Below are the code and all the weights of a small trained network. Each question names an input and a class and asks about switching units off, where a switched-off unit gives its printed mean instead of its output.

import numpy as np


def w(rows, s, z=0):
    codes = np.array(rows[::2]) - 128.0
    scale = np.full(codes.shape[1], s)
    scale[-1] = z or s
    return codes * scale


def f(y):
    return y / 2 * (1 + np.tanh(0.7978845608 * (y + 0.044715 * y**3)))


def log_softmax(a):
    a = a - a.max(-1, keepdims=True)
    return a - np.log(np.exp(a).sum(-1, keepdims=True))


def net(x, mask):
    res = np.array(x, float).reshape(1, 4) / 4 @ E
    y = f(res @ A[0][:, :-1].T + A[0][:, -1])
    res = res + np.where(mask, y, B[0][:, -1]) @ B[0][:, :-1]
    return log_softmax(res[-1] @ U[:, :-1].T + U[:, -1])


A, B = {}, {}
E = w([
[60,78,113,15,146,124,110,52,78,153],'x0',
[134,159,39,165,150,186,5,88,96,104],'x1',
[130,125,126,133,123,129,135,123,118,122],'x2',
[19,185,156,136,165,145,155,125,149,56],'x3',
],0.011)
A[0] = w([
[154,75,121,86,124,71,191,105,109,188,14],'n0',
[106,151,178,146,131,91,174,154,153,105,70],'n1',
[254,89,147,159,72,72,168,182,156,218,18],'n2',
[105,177,181,192,122,123,205,189,196,48,130],'n3',
[247,153,80,233,92,152,92,188,177,124,28],'n4',
[44,141,110,60,202,171,164,86,133,97,112],'n5',
[223,123,121,143,81,104,150,160,138,167,164],'n6',
[125,134,173,130,150,86,184,152,196,86,113],'n7',
[115,78,51,89,164,158,21,48,67,152,66],'n8',
[39,158,128,137,137,144,119,128,110,93,57],'n9',
[27,79,160,22,173,100,176,64,88,124,8],'n10',
[156,42,201,39,78,18,221,133,129,194,62],'n11',
[141,193,40,189,171,209,60,115,136,15,13],'n12',
],0.0074,0.012)
B[0] = w([
[117,166,125,149,168,193,78,51,70,195,146],'n0',
[184,62,82,78,113,168,116,130,111,140,163],'n1',
[149,104,185,149,95,89,195,190,251,45,193],'n2',
[203,69,52,54,86,152,207,191,136,104,255],'n3',
[53,196,86,153,159,151,48,37,66,210,197],'n4',
[82,161,170,179,140,145,81,110,94,167,200],'n5',
[47,170,182,162,182,134,123,79,106,138,225],'n6',
[188,91,83,89,83,123,165,169,130,131,195],'n7',
[177,79,60,57,86,158,123,131,43,172,243],'n8',
[159,149,133,134,142,161,67,80,95,146,146],'n9',
[138,192,202,201,135,77,199,177,235,2,190],'n10',
[61,200,146,183,166,146,80,66,78,167,245],'n11',
[73,178,217,206,127,42,186,180,224,76,200],'n12',
],0.0085,0.0093)
U = w([
[130,155,176,158,125,99,176,181,254,78,252],'0',
[85,176,125,149,157,163,37,73,39,156,63],'1',
[250,28,35,3,86,149,135,155,91,135,47],'2',
],0.0099,0.0046)

Each question gives the input, the list of numbers given to net, and the class t.
The units are the neurons (one row each of A and B). Each row of codes is followed by its name. A weight is (code - 128) times the scale printed after its matrix; where a second scale follows, it is the last column's (A, B and U).
mask holds one flag per neuron, in row order. A switched-off neuron (its flag False) gives its mean, the last column of its row in B, instead of its output. The means were averaged over made-up inputs and are rounded, as every weight is.
A unit's drop is (log p(t) with every unit on - log p(t) with that unit switched off) / (log p(t) with every unit on - log p(t) with every unit switched off).
The circuit of an input: a set's keep is (log p(t) with only the set's units on - log p(t) with every unit switched off) / (log p(t) with every unit on - log p(t) with every unit switched off). Starting from the 12 units with the biggest drops (on a tie, the unit counted first), units are removed one at a time, each time the one whose removal leaves the highest keep (on an exact tie, the one counted first), for as long as the keep stays at least 0.8.
circuit, biggest first: the units of the circuit, biggest drop first
k most important neurons: the k neurons with the biggest drops, biggest first
drop of u: that unit's drop, to one decimal
input [-6,1,7,-8], class 1: circuit, biggest first -> [n4]
input [0,-3,4,-7], class 0: 4 most important neurons -> [n2, n4, n8, n5]
input [0,-3,8,6], class 2: 2 most important neurons -> [n3, n12]
input [0,4,7,2], class 0: 2 most important neurons -> [n4, n11]
input [-8,8,6,1], class 0: 4 most important neurons -> [n12, n11, n8, n5]
input [5,0,-2,-8], class 1: 2 most important neurons -> [n3, n11]
input [4,0,-1,7], class 0: 4 most important neurons -> [n10, n11, n4, n8]
input [2,3,-4,-1], class 2: 3 most important neurons -> [n11, n6, n4]
input [0,6,7,4], class 0: 2 most important neurons -> [n12, n4]
input [0,-3,8,7], class 2: 2 most important neurons -> [n3, n12]
input [7,-7,-6,-6], class 1: 2 most important neurons -> [n11, n0]
input [7,-7,-2,0], class 1: 3 most important neurons -> [n11, n0, n2]
input [-2,-5,-2,-8], class 0: drop of n2 -> 9.4
input [-5,-6,6,2], class 2: circuit, biggest first -> [n3]
input [4,4,-6,-2], class 2: drop of n1 -> 0.0
input [4,-4,5,-3], class 1: drop of n11 -> 0.1
